Below are the code and all the weights of a small trained network. Each question names an input and a class and asks about switching units off, where a switched-off unit gives its printed mean instead of its output.

import numpy as np


def w(rows, s, z=0):
    codes = np.array(rows[::2]) - 128.0
    scale = np.full(codes.shape[1], s)
    scale[-1] = z or s
    return codes * scale


def f(y):
    return np.maximum(y, 0)


def log_softmax(a):
    a = a - a.max(-1, keepdims=True)
    return a - np.log(np.exp(a).sum(-1, keepdims=True))


def net(x, mask):
    res = np.array(x, float).reshape(1, 6) / 4 @ E
    y = f(res @ A[0][:, :-1].T + A[0][:, -1])
    res = res + np.where(mask, y, B[0][:, -1]) @ B[0][:, :-1]
    return log_softmax(res[-1] @ U[:, :-1].T + U[:, -1])


A, B = {}, {}
E = w([
[118,135,130,127,120],'x0',
[147,152,97,184,120],'x1',
[90,40,133,178,59],'x2',
[225,147,235,178,118],'x3',
[132,124,126,127,129],'x4',
[195,148,73,73,2],'x5',
],0.008)
A[0] = w([
[173,179,216,211,151,67],'n1',
[104,38,202,25,111,253],'n2',
[150,159,241,146,95,56],'n3',
[164,148,187,150,90,85],'n4',
[175,204,96,81,42,157],'n5',
[146,212,107,131,167,183],'n6',
[150,217,132,89,169,151],'n7',
[27,97,1,92,174,71],'n8',
[132,34,102,243,83,170],'n9',
[183,135,115,134,158,202],'n10',
[56,141,178,189,253,87],'n11',
[90,141,136,219,204,137],'n12',
[146,213,134,44,194,118],'n13',
[137,229,123,92,182,169],'n14',
[195,151,215,196,135,48],'n15',
[186,111,241,120,123,87],'n16',
],0.0073,0.0018)
B[0] = w([
[126,140,115,113,175,211],'n1',
[61,138,174,220,87,198],'n2',
[117,178,60,47,190,190],'n3',
[124,166,82,81,232,176],'n4',
[209,2,149,131,90,239],'n5',
[48,92,148,156,90,193],'n6',
[77,93,148,202,174,200],'n7',
[101,193,89,73,208,254],'n8',
[73,142,120,231,168,204],'n9',
[88,122,160,180,117,170],'n10',
[220,17,125,43,60,250],'n11',
[173,72,145,70,66,213],'n12',
[92,110,146,214,129,214],'n13',
[95,89,164,224,127,210],'n14',
[141,166,97,121,154,207],'n15',
[77,186,65,111,176,201],'n16',
],0.0071,0.0064)
U = w([
[60,126,121,217,123,172],'0',
[197,46,104,24,89,14],'1',
[98,254,22,25,176,33],'2',
[79,153,127,152,99,249],'3',
],0.0097,0.0021)

Each question gives the input, the list of numbers given to net, and the class t.
The units are the neurons (one row each of A and B). Each row of codes is followed by its name. A weight is (code - 128) times the scale printed after its matrix; where a second scale follows, it is the last column's (A, B and U).
mask holds one flag per neuron, in row order. A switched-off neuron (its flag False) gives its mean, the last column of its row in B, instead of its output. The means were averaged over made-up inputs and are rounded, as every weight is.
A unit's drop is (log p(t) with every unit on - log p(t) with that unit switched off) / (log p(t) with every unit on - log p(t) with every unit switched off).
The circuit of an input: a set's keep is (log p(t) with only the set's units on - log p(t) with every unit switched off) / (log p(t) with every unit on - log p(t) with every unit switched off). Starting from the 12 units with the biggest drops (on a tie, the unit counted first), units are removed one at a time, each time the one whose removal leaves the highest keep (on an exact tie, the one counted first), for as long as the keep stays at least 0.8.
units of the circuit, in order: the units of the circuit, biggest drop first
top k neurons: the k neurons with the biggest drops, biggest first
drop of u: that unit's drop, to one decimal
input [-8,8,-8,-8,8,1], class 0: units of the circuit, in order : (n14; n13)
input [6,-1,8,2,-4,8], class 0: units of the circuit, in order : (n9)
input [7,3,7,8,8,6], class 2: units of the circuit, in order : (n3; n4; n16)
input [7,-2,8,4,6,7], class 0: top 2 neurons : (n9; n11)
input [-2,-8,-8,6,-7,0], class 0: top 4 neurons : (n13; n14; n7; n8)
input [2,-1,-3,6,1,-6], class 1: top 4 neurons : (n11; n12; n8; n9)
input [5,-3,8,-5,-8,8], class 0: drop of n9 : 0.7
input [3,-1,-8,8,8,5], class 0: drop of n7 : 0.5
input [2,-1,1,-1,-1,-4], class 1: drop of n12 : 0.1
input [-8,-3,5,6,0,2], class 2: drop of n13 : 0.1
